Here is a tiny trained network, its code and every weight. The questions are about switching its units off for an input and a class, where a switched-off unit gives its printed mean instead of its output.

import numpy as np


def w(rows, s, z=0):
    codes = np.array(rows[::2]) - 128.0
    scale = np.full(codes.shape[1], s)
    scale[-1] = z or s
    return codes * scale


def f(y):
    return y / 2 * (1 + np.tanh(0.7978845608 * (y + 0.044715 * y**3)))


def log_softmax(a):
    a = a - a.max(-1, keepdims=True)
    return a - np.log(np.exp(a).sum(-1, keepdims=True))


def net(x, mask):
    res = np.array(x, float).reshape(1, 7) / 4 @ E
    y = f(res @ A[0][:, :-1].T + A[0][:, -1])
    res = res + np.where(mask, y, B[0][:, -1]) @ B[0][:, :-1]
    return log_softmax(res[-1] @ U[:, :-1].T + U[:, -1])


A, B = {}, {}
E = w([
[209,191,87],'x0',
[129,129,128],'x1',
[129,127,130],'x2',
[128,128,128],'x3',
[128,128,127],'x4',
[74,247,162],'x5',
[71,137,30],'x6',
],0.013)
A[0] = w([
[78,140,168,113],'n0',
[142,202,115,80],'n1',
[159,61,150,253],'n2',
[185,141,104,215],'n3',
[71,176,88,91],'n4',
[109,153,181,70],'n5',
[92,85,7,131],'n6',
[82,223,129,104],'n7',
[145,105,80,21],'n8',
[106,160,174,119],'n9',
],0.016,0.0049)
B[0] = w([
[76,196,107,170],'n0',
[162,95,207,200],'n1',
[161,37,121,232],'n2',
[195,161,120,198],'n3',
[68,42,179,206],'n4',
[102,196,118,164],'n5',
[153,151,78,254],'n6',
[102,90,192,242],'n7',
[86,178,129,156],'n8',
[114,254,167,175],'n9',
],0.012,0.013)
U = w([
[150,83,187,236],'0',
[113,125,7,144],'1',
[226,138,122,177],'2',
[176,240,7,154],'3',
[111,254,134,82],'4',
[36,141,119,21],'5',
[193,221,192,1],'6',
],0.013,0.0048)

Each question gives the input, the list of numbers given to net, and the class t.
The units are the neurons (one row each of A and B). Each row of codes is followed by its name. A weight is (code - 128) times the scale printed after its matrix; where a second scale follows, it is the last column's (A, B and U).
mask holds one flag per neuron, in row order. A switched-off neuron (its flag False) gives its mean, the last column of its row in B, instead of its output. The means were averaged over made-up inputs and are rounded, as every weight is.
A unit's drop is (log p(t) with every unit on - log p(t) with that unit switched off) / (log p(t) with every unit on - log p(t) with every unit switched off).
The circuit of an input: a set's keep is (log p(t) with only the set's units on - log p(t) with every unit switched off) / (log p(t) with every unit on - log p(t) with every unit switched off). Starting from all 10 units, units are removed one at a time, each time the one whose removal leaves the highest keep (on an exact tie, the one counted first), for as long as the keep stays at least 0.8.
circuit, biggest first: the units of the circuit, biggest drop first
k most important neurons: the k neurons with the biggest drops, biggest first
drop of u: that unit's drop, to one decimal
input [3,4,-1,7,-1,-8,6], class 3: circuit, biggest first => n6
input [-3,1,-7,2,-3,6,-1], class 4: 2 most important neurons => n9; n2
input [6,-5,-6,2,-8,2,3], class 0: circuit, biggest first => n4; n1
input [-6,7,2,6,-1,-1,1], class 1: circuit, biggest first => n7; n1
input [0,-2,0,-8,-2,6,-8], class 4: circuit, biggest first => n5; n0
input [2,1,-7,-4,7,-4,-4], class 2: 3 most important neurons => n4; n7; n3
input [2,1,3,-2,-8,-7,2], class 3: circuit, biggest first => n4; n6
input [2,7,-6,8,-8,8,3], class 0: 3 most important neurons => n1; n4; n7
input [1,8,-8,2,-7,-3,-4], class 2: 4 most important neurons => n4; n7; n1; n3
input [-5,4,-3,8,1,1,2], class 5: circuit, biggest first => n3; n1
input [2,-7,-2,3,-5,-1,6], class 3: 3 most important neurons => n6; n2; n7
input [2,0,-8,3,-5,1,6], class 0: 2 most important neurons => n4; n0
input [-8,8,4,-7,1,0,7], class 1: 2 most important neurons => n6; n7
input [0,-2,3,-4,-8,8,1], class 5: circuit, biggest first => n4
input [2,-5,-2,-3,-5,-7,0], class 2: 2 most important neurons => n2; n3
input [2,1,5,-5,1,5,1], class 0: 2 most important neurons => n7; n4
input [4,-2,5,-1,-8,2,8], class 0: 2 most important neurons => n4; n1
input [1,-2,1,-4,-3,-2,-5], class 2: 3 most important neurons => n4; n7; n1
input [0,-6,-4,-6,-5,-6,4], class 1: 2 most important neurons => n2; n9
input [6,3,3,4,-1,8,4], class 0: most important neuron => n4
input [2,-2,7,5,-5,-8,7], class 3: 2 most important neurons => n6; n4
input [-2,-5,0,-7,3,6,-5], class 4: drop of n0 => 0.1
input [3,2,1,0,7,1,7], class 0: drop of n1 => 0.4
input [-5,-1,-2,-8,-3,-1,1], class 1: drop of n4 => 0.2
input [-2,-8,-1,-1,1,-5,2], class 1: drop of n9 => 0.0
